Each row of numbers belongs to one of the things below and depends on some of the facts about them. Some rows are named. Which thing is each other row?

Facts:
riflur {stakas=famir, veso=149}
zaki {veso=149}
stupem {veso=149}
maskadal {stakas=lusil, veso=418}
plovovil {veso=418}
skimikor {vabra=kizol, stakas=bresa, veso=33}
brudi {vabra=pagron,senedrik, veso=418}
bribror {stakas=kesil, veso=691}
stazum {stakas=nistoflin, veso=149}
vaflus {vabra=griso, veso=149}
tisu {vabra=trofu, stakas=dadru, veso=149}
lapun {vabra=koplobrem,suna, veso=149}
drifum {stakas=koras, veso=691}
vubrak {stakas=saflam, veso=149}
muskir {vabra=drifum,dadru, veso=149}
gili {veso=149}
traklum {veso=149}
suna {vabra=klifil,siplen, veso=149}
senedrik {veso=149}
vibru {stakas=labrun, veso=33}
plaskun {veso=149}
diflik {vabra=fenu, veso=691}
divik {stakas=noli, veso=691}
baplur {vabra=tisu, veso=691}
plofla {vabra=sarudrom,kizol, veso=691}
sesa {vabra=golam, stakas=stuposan, veso=691}
bristu {stakas=bifluk, veso=149}
lusil {stakas=kenen, veso=149}
fivak {stakas=gili, veso=149}
labrun {stakas=plofla, veso=149}
bogror {vabra=ruflel, veso=149}
noli {vabra=dralak,trakeklun, veso=149}
klotrek {vabra=latok, stakas=tafle, veso=33}
ruflel {vabra=rinam, veso=691}
skabra {vabra=gestos, veso=418}
plimus {stakas=gestos, veso=149}
pagron {vabra=minel,plemuflor, stakas=sastos, veso=149}
dolesto {vabra=figru, veso=149}
noba {vabra=kugo, veso=149}
truklis {vabra=drinas,kizol, stakas=goplustuk, veso=149}
bresa {veso=149}
pligin {vabra=klekikli, veso=149}
zige {stakas=zapu, veso=691}
bifluk {vabra=klekikli, stakas=golam, veso=418}
zudok {vabra=pagron, veso=691}
saflam {stakas=groges, veso=149}
logron {vabra=griso,drudu,dofli, veso=149}
dribril {stakas=sarun, veso=149}
griso {vabra=golam, veso=149}
staplupir {vabra=fenu, veso=149}
mubebu {vabra=diflik, veso=149}
kebrus {stakas=plimus, veso=33}
taplipok {veso=149}
ruskan {vabra=kastos, veso=691}
truklibo {stakas=loflol, veso=149}
toklil {stakas=vibru, veso=418}
putul {vabra=koras, veso=33}
pestek {vabra=golam, veso=149}
sketrur {stakas=fufom, veso=149}
rabri {vabra=fluskes,drudu, stakas=dolesto, veso=149}
drudu {vabra=plovovil, veso=149}
puvupo {vabra=kizol, veso=33}
stuposan {stakas=truklibo, veso=149}
famir {stakas=reta, veso=149}
skivus {vabra=rabri,tisu,plemuflor, veso=33}
dramur {veso=418}
trovis {vabra=bogror, veso=149}
fonik {vabra=staplupir,voflo, stakas=truklis, veso=418}
fluskes {vabra=leston,trapleplom, veso=149}
kesil {vabra=pligin, veso=33}
lanom {vabra=drepok, stakas=rinam, veso=691}
loflol {vabra=drifum, stakas=kebrus, veso=149}
nistoflin {vabra=koras,voflo,leston, stakas=nuvil, veso=691}
skiklik {vabra=fidrur,plovovil, stakas=klekikli, veso=149}
zapu {stakas=plalu, veso=149}
kugo {vabra=klekikli, veso=33}
broza {vabra=rabri,skimikor,flasa,vaflus, stakas=vubrak, veso=691}
klekikli {stakas=gragrin, veso=149}
kastos {vabra=kugo, veso=149}
fidrur {vabra=trapleplom, veso=418}
flasa {vabra=trakeklun,diflik, veso=418}
deve {vabra=drinas, stakas=stazum, veso=418}
satrim {veso=33}
flokloru {stakas=klotrek, veso=691}
plemuflor {vabra=diflik, veso=149}
trofu {veso=149}
koplobrem {vabra=fidrur,pligin, veso=149}
kibros {vabra=sarudrom, veso=149}
klagutris {vabra=golam,kibros, veso=418}
geklinu {vabra=drudu,ruskan, stakas=zige, veso=149}
kezu {stakas=klifil, veso=149}
leston {veso=691}
fufom {vabra=klekikli, stakas=bruklom, veso=149}
veral {stakas=grudu, veso=691}
pumol {vabra=koplobrem, veso=149}
draguman {vabra=minel, veso=691}
noplek {vabra=skabra, veso=149}
fenu {veso=691}
nuvil {stakas=flokloru, veso=149}
siplen {veso=691}
zozu {vabra=griso,kugo, veso=149}
sarudrom {vabra=koras, veso=691}
reta {stakas=dribril, veso=149}
bruklom {vabra=pligin, veso=418}
trakeklun {vabra=drinas, veso=149}
kenen {vabra=logron,putul,deve,plovovil, stakas=bristu, veso=149}
nuskoflel {vabra=kizol, veso=418}
gragrin {vabra=taplipok,sarudrom,drinas, stakas=stupem, veso=149}
grudu {stakas=fonik, veso=149}
kizol {vabra=trakeklun,pligin, veso=418}
klifil {stakas=veral, veso=149}
dadru {vabra=taplipok,trofu, veso=149}
velokam {vabra=kizol, stakas=sarudrom, veso=418}
tafle {stakas=geklinu, veso=149}
flaplan {vabra=koplobrem, veso=149}
drepok {vabra=minel, stakas=plaskun, veso=691}
drinas {stakas=skimikor, veso=149}
soza {vabra=dralak, stakas=tisu, veso=149}
figru {veso=149}
navas {vabra=lapun,puvupo, veso=691}
fleflagris {vabra=klotrek,noba, veso=149}
koras {vabra=klekikli, stakas=fivak, veso=418}
brikazu {vabra=siplen, veso=691}
rinam {vabra=klifil,deve,drudu, veso=691}
voflo {veso=149}
minel {vabra=trakeklun,klekikli, veso=149}
guku {vabra=dolesto, veso=33}
goplustuk {veso=418}
plilos {stakas=lanom, veso=149}
dralak {vabra=traklum,kizol, veso=149}
gestos {vabra=kastos, veso=691}
dofli {vabra=drinas, veso=149}
sastos {vabra=dralak,dramur, stakas=diflik, veso=691}
sarun {stakas=skiklik, veso=149}
groges {vabra=draguman, stakas=toklil, veso=691}
pletrim {stakas=divik, veso=691}
trapleplom {vabra=trakeklun, veso=149}
plalu {vabra=koras,dralak,satrim, stakas=velokam, veso=33}
latok {vabra=plemuflor, veso=149}
petrok {vabra=broza,latok, veso=691}
golam {vabra=pligin, veso=691}

Some things and their rows:
[-13   4  10 -20  13 -17   7 -11  18 -15   3 -16  13  20  -3  18  12 -16
   7   1   0   8  -4   5  12   0  12  -4 -13  12  10   9  14   8   5 -10
  11  -9 -13 -13   4   0   7 -24   5 -21 -13   5]: bruklom
[ -6   1   9  -3  -1  -5  -7  -3   6   8   2  -1   9   0 -12  21 -11   1
  -3   1  -5  18   0  -8   1  -3   7  -2  -4  -1  -6   0  14  11   6  -2
   0  11  -4 -10  11   3  -7  -2  -2  -8  -1   9]: zozu
[-12   2  10 -28  -1 -21  -1   2  14 -16   6  -8  27   6 -24  33 -15 -26
 -18   2 -11  29  10 -10  10 -23  19 -10 -23   8  -8  -2  27   8  18   5
   4  15 -11  12  21   8  -2  -2  -6 -16 -13  19]: griso
[ -6  -6   3  -6  -6  -8  -5  -3  -1  11  -4   1   1  -1 -10   5  -6   3
  -1   8  -1  13   0  -2   0 -11   1   2   1  -6  -9   0   7   7   2  -1
   2  10  -6  -6   8   3  -5   9  -4  -4  -1   1]: dadru
[ -6  -6   0  -3  -3  -4  -5  -3   1   9  -2   2   3   2 -10   9  -8   0
  -1   6  -1  10   0  -3  -2  -5   2   0   0  -3  -6  -1   7   8   0   1
  -2  13  -3  -5   6   6  -5   7   0  -2  -1   5]: muskir
[ 10  13  -8   6   1  10   9  15  -4 -17   7   5  -4 -12  18 -16   2  -5
  -7 -11  -1 -18   0  -5  -1   2  -3  -3   0   5   2  -1 -12 -17   7  11
  -4 -19  11  23 -12  -6   7  -4   1  12   6  -4]: bribror
[ -9   0  13 -19   9  -4  -2 -15   5 -28  -7 -25  19   2 -12  22   6  -7
   5   2   5   2  -1   3   6   7   4  -2 -17  22  15   1  18  13   8 -10
   9  -4  -8  -4  15  -7  -5 -17  -9 -20 -15  -3]: kesil
[ 25   4   3   9  -2   6  11  10  -2  -3  -1   2  -7  -4  -3 -20   2   1
  -8 -14  -7  -6   7   1   4  -1  -2  -6  -2  -7   7  -8 -10 -25  -4   9
  -4  -4   3  22   1  -8  12   8   1   5   8   6]: figru
[ 17 -14 -15  23  -3  12   0   3 -11  13  -9  10 -24   2   5 -34   6  13
   7  -3   2 -23   0   7  -9  10 -17   3  16 -12  11  -7 -21 -16 -23   4
 -10   0  11   9 -14  -1   7  19  10  19   9  -8]: drinas
[ -4   6  14   2  -3   2  -8  -1   4  18   4   1   7  -4  -8  26 -15   9
   0   1  -4  20  -4 -10   0   3   9   0  -1  -4  -9  -2  11  15   9  -4
  -1  12  -3 -21  10   2 -11  -5  -2  -9   5  13]: kastos
[-11  -5   2 -12  -3 -12  -6  -2   5   1   0  -2  10   5 -15  18 -10  -9
  -5   5  -5  17   3  -5   1 -11   7  -3  -7   1  -5   0  14  11   6   1
   1  15  -6  -2  10   8  -4   4   0  -5  -7   9]: lapun
[-15  -3  12 -24   7 -21  -3  -5  16 -17  -2 -13  23  17 -28  28  -4 -14
  -6  -4  -7  21   8 -10   9  -2  13 -13 -15  16   7   1  28   9  10  -6
   3  10  -7   2  14   3   3 -11   3 -14 -17  14]: koplobrem
[ -8  -5   4 -11  -2 -10  -5  -2   5   2  -1  -2   8   6 -14  15  -7  -4
  -4   3  -5  14   4  -5   1  -7   4  -3  -5   2  -3  -1  13   8   3  -1
   0  12  -4  -3   9   6  -2   2  -1  -6  -7   7]: flaplan
[-31 -36 -20 -23  12 -17 -12 -29  -2 -35 -27 -19   5  27 -16  -7  22 -13
  20  17  19 -24   4  16  -6   9 -16   0  -1  29  30   7  12  16 -22 -14
   8   5  -1   5  -4   7   3   4   5  -1 -35 -30]: puvupo
[ 11  13  -4   2  -1   7  10  15  -5 -17   6   4  -4 -13  17 -22   6  -1
  -6 -12   0 -15   0  -2  -1   0  -4  -2   0   4  -2  -1 -12 -19   7   8
  -3 -21   9  21 -11  -9   7  -4  -2  10   6  -6]: divik
[ -3   4  12   2  -1   2  -7  -3   5  17   0  -1   5  -2  -9  22 -12  10
   2   0  -3  17  -3  -9   0   6   7   1   1  -3  -5  -1  11  12   6  -7
  -1   8   0 -22   9   1  -9  -6   0  -8   2  12]: noba
[ 24   2  -2  12   0   9  10  11  -1  -3  -1   4  -7  -2  -2 -16  -1  -2
  -6 -13  -9  -9   8  -2   3   2  -2  -5  -4  -5   9 -11 -10 -23  -6  10
  -7  -2   7  19  -2  -5  12   8   5   7   8   8]: sketrur

Which thing is each row?
No name comes twice in this set of rows, the named rows included.
[ -2  -1  21  27   7  17 -13 -16   5  41 -11  -4 -13   3  -4  16  -1  48
  27  -8   8   3 -17 -10 -12  49  -7   7  23   1  10   4   6  22  -9 -28
  -6   2  11 -61  -8  -9 -11 -22  11  -5  11   3] => minel
[-19   6  -8   9  -1  10 -10   0  -4  15   6   9  -1 -11  17  14 -10  14
   8   7   8  -3 -15 -10 -13  12  -4   8  13   4 -13   9   1  23   7  -6
  -1  -3  10 -27 -12   5 -18 -11   3   5   4  -7] => drepok
[ 40  16  40  29  10  26  14   7  15   7  -2 -16 -17  -5 -10  -3   5  31
  18 -43  -5  -6  -9 -20   4  55   4  -8   6  16  28  -5   3 -18   2  -9
  -2 -21  19 -25  -2 -36  13 -44  14 -16  23  23] => klekikli
[-42 -43 -22 -31  27 -38  -8 -35  20 -31 -26 -20   1  61 -18 -12  39 -14
  32  12  19 -25   1  18  -3  20 -15  -6   6  34  42  19  16  18 -30 -26
   9  -4  -2 -13 -20   9  23 -13  27  -3 -44 -28] => kizol
[-34 -21 -12 -29   0 -25  -7  -5   3 -14 -13  -4  -5  16  -3   0  15   8
   5   4  12 -22  -3  -4  -6  -3 -12  -8   5  23   0   9  13  19  -5 -10
   7 -17  -1  -5 -10   5  -4  -6   2   5 -20 -22] => plofla
[ 21  13  -5   6   2   5  15   7   1  -4  11   2  -7  -1  22 -14   9 -17
  -5  -4  -6 -11  -1  14  10 -11   5   2 -10 -11   3  -2 -19 -20  -3  13
   4 -16  -5  15  -5  -4  13   0   2  -4  10   3] => plovovil
[ 21  10  -4   6   4   4  15   6   3  -4   7   0 -10   1  21 -15  11 -12
  -2  -7  -6 -19  -3   9  10 -10   3  -2 -10  -7   8  -4 -18 -20  -6  10
   5 -21  -4  11  -5  -6  13  -4   6  -6  10   2] => toklil
[-30 -13  -9 -18  20 -26   7 -13  10 -16 -10   0   5  43 -13   7  20 -18
  16  12  32  -9  15  37   8   9  -8  15   9  12  10  17  -8   9 -24 -12
   4  -2   0  -9 -14  13  11  -1   4   5 -34 -20] => velokam
[ -6   2   0   4   1  12  -8 -14 -18  -1   9  -4  13  -7   7  23   2  -4
 -10  25  10  10   8  17   3  -1   4  11   5   1  -7   6  -4  23   5  -4
   9  15  -9  -3  11  15 -16  -1 -28   3  -5  -6] => klotrek
[ -8   2   6  -1   0  -5  -2   1  -4  10   6   8   8   8 -14  20  -8   0
 -10   9  10  23  18  11   7  -4   5   9  10  -6 -15   4  -1  12  -1  -1
  -2  19  -2  -4   8  14  -7   7 -14   7  -8   4] => geklinu
[-22   8  -7 -19   3 -12  -4   6   8 -22  10   0  20  -1   1  27 -12 -23
  -9   0  -2   4   0 -15   1  -9   9  -6 -14  19  -7   5  18  14  19   4
   3   0   3   7   1   9  -7 -12   2  -3 -11   3] => sesa
[  2  16  21  11  16   8   3 -11  16  14   6 -11   2   9  11  25   7  14
  19  -8   2   3 -17  -2   6  31   9   3  -2   6  12   7   5  12   4 -20
   4 -16  -1 -46  -4 -11   0 -40  11 -21   6   9] => bifluk

The same things again, as new rows of numbers:
Some things and their rows:
[-40  -1  15  22 -12   8 -16  15  32  21   6 -20 -11   3  37  57  36 -20
  41   9 -12  13  44 -16  -2 -59  19   8  19  -4  49]: skivus
[-36   2   1  22  17  -3  10  18   3  35   5   7  11  28  20  59 -20   0
  16  10 -10  -8  15 -34   8  15   2  15  -6  -9  16]: famir
[-40  16   0  17  17 -13  13  11   7  30  14  14  10  27  24  68 -17  -2
  24   7 -19 -11  28 -30   8  12   0  19  -3 -13   2]: riflur
[-24  10  -5  14  -5  11 -17  -7  37  14 -13  15   5  11  40  52 -33 -10
   6  10 -39 -12  15 -24  -5  -8 -42 -10  12 -17 -10]: dralak
[-18 -45  14  10   0  -1 -43   3  38  31  36 -41   8   2  37  41   9 -13
  -3  -7 -18  -5 -12 -16  -8 -34 -25  -8  39 -17  45]: plalu
[ -9 -61   5   7  21  -9 -44  21  57  17  40   4  30  15  61  30 -10 -16
  14   6 -42 -18  18 -25 -13 -19 -24  -8  27 -15  31]: velokam
[-51   5  -4  19  -4  19 -40   0  29   9  11 -21  -4  24  45  54  -3 -18
  15  24 -28   1  15  -6   3 -21 -31   1  13 -10 -10]: satrim
[-26 -40 -10  22   4   5 -39   5  58  36   5  19  31  16  61  43 -10 -18
  23  25 -38 -10  35 -22 -14 -22  -3   9  10  -9  12]: nuskoflel
[-20 -25 -15  16  25  -5 -17  33  30 -21  -7  16  22  51  74  64   3 -34
  36  42 -37 -14  52   1  -5 -12 -11   3  -9  -1 -14]: plovovil
[ -3 -18   0  18   5 -23  24  21  16  32 -21   5  10  27  39  71 -18 -16
   7   9 -23 -17   5 -17 -16 -14 -17  16  -5 -18  11]: suna
[-60  10  19  11  -8  -7  -8   7  26  35  40 -30  -8  19  34  46   3 -21
  34  17 -26  15  34 -14  -2 -33  -9  48 -10  -1   2]: guku
[-16  11 -19  18  10  12   1  12  16 -20 -29  15  -7  33  51  73 -10 -13
  10  14 -25 -19  21  -5  -2   0 -42 -16  10 -17 -19]: drinas
[-19  13 -13  14   3  15 -14   6  30 -12 -25  15  -5  19  48  60 -18 -10
  17  13 -33 -13  23 -20   0 -13 -39 -26  20 -14  -6]: trakeklun
[-35 -17  -8  21  -7   6 -22  12  26  12 -10 -31  -2  23  47  68  17 -21
  15  21 -17  -2  11   0  -3 -37 -12   8  15  -7   6]: putul
[-32  -1  -1  20  -1   9 -12  18  15 -12  -8 -26 -17  29  45  69  22 -25
  31  25 -14   3  33   2   8 -32  -9   4   9  -4   7]: kugo
[-12   1 -19  23  -2  21   0  17  21 -24 -49  15 -29  29  51  56 -12 -25
  -1  22 -16 -13  24 -20  -5   7 -47 -19   7 -17 -14]: klekikli
[ -4  -6   1  15  -5 -20  19  19  28  14 -29   8   9  17  41  80  -4 -20
  35   0 -36 -14  38 -15 -20 -46 -10   2   9 -16  17]: logron

Which thing is each row?
No name comes twice in this set of rows, the named rows included.
[-14  -5  -6  18   1  -2   2   6  28  16 -19   8   4  17  38  66 -18 -11
  10   7 -27 -12  14 -24  -9 -14 -23  -3   6 -19   7] => kibros
[ -8   2  -6  17  12 -18  26  22  10  -2 -28   7  -2  45  45  79 -10 -25
  13  18 -28 -16  24  -3  -9  -7 -33   6 -12 -16 -17] => klifil
[-54 -12  11  27   4   6  -5   9   6  34   8 -26  -8  36  29  46  13 -26
   4  28  -2   5  17 -16   8 -20  -5  23   3   1  14] => vibru
[-36 -15   0  17 -19   3 -28   7  35  35  -2 -32   5  12  44  63   1 -19
  25  14 -31   3  17  -5  -8 -58 -18   6  14  -8   4] => kesil
[-20   2  15  20  -8  -1  17  26  23  25 -22   6 -24  21  33  39 -22 -25
   9  21 -26   3  28 -37 -12  -3 -29  29 -19 -11  10] => stupem
[-27   2  -6  16  -8   0 -11 -14  43  39   2  20   3   2  37  52 -22 -10
  10  -3 -35  -9  24 -28 -15 -13 -24   1  18 -21   4] => soza
[-40   0  -8  19 -15  13 -31   1  36  12  -3 -22  -4  12  45  62  10 -20
  28  16 -27   2  32  -4  -2 -49 -13  -8  22  -9   7] => skimikor
[-13  17 -21  14  -4  -2  10  16  42  10 -25   4 -13   0  35  68   8  -8
  45 -10 -20  10  21 -30 -23 -26  14  12  31 -29  41] => broza
[ -3   3   3  16   7  -9  23  25  13  -4 -24   5  -7  27  40  71  -2 -18
  26  14 -17 -10  32 -19  -2 -19 -14   0  -4 -13  15] => kastos
[ -1 -14  -7  21   1  -6  10  18  20  10 -37   5   2  20  40  74  -7 -15
  15   5 -14 -16  14 -21 -10 -14 -12  -9   7 -18  18] => dofli
[-15  16 -18  13   6  -4   8  16  29  -1 -44 -10   3  36  41  64 -23 -14
  23  17 -31  -4  -2 -19  -5 -36 -27   3  15 -24  -2] => golam
[-41 -17  -9  22 -12   9 -33   0  33  32   1 -33   9  20  43  60  -1 -21
   7  18 -20  -3   3   1  -8 -35 -23  10  18 -13  -3] => puvupo
[-24 -28  -3  21   9  16 -36  18  51   3   4  23  13  15  60  40  11 -20
  41  31 -29  -6  60 -27  -4 -31  14  -3  12  -6  26] => flasa

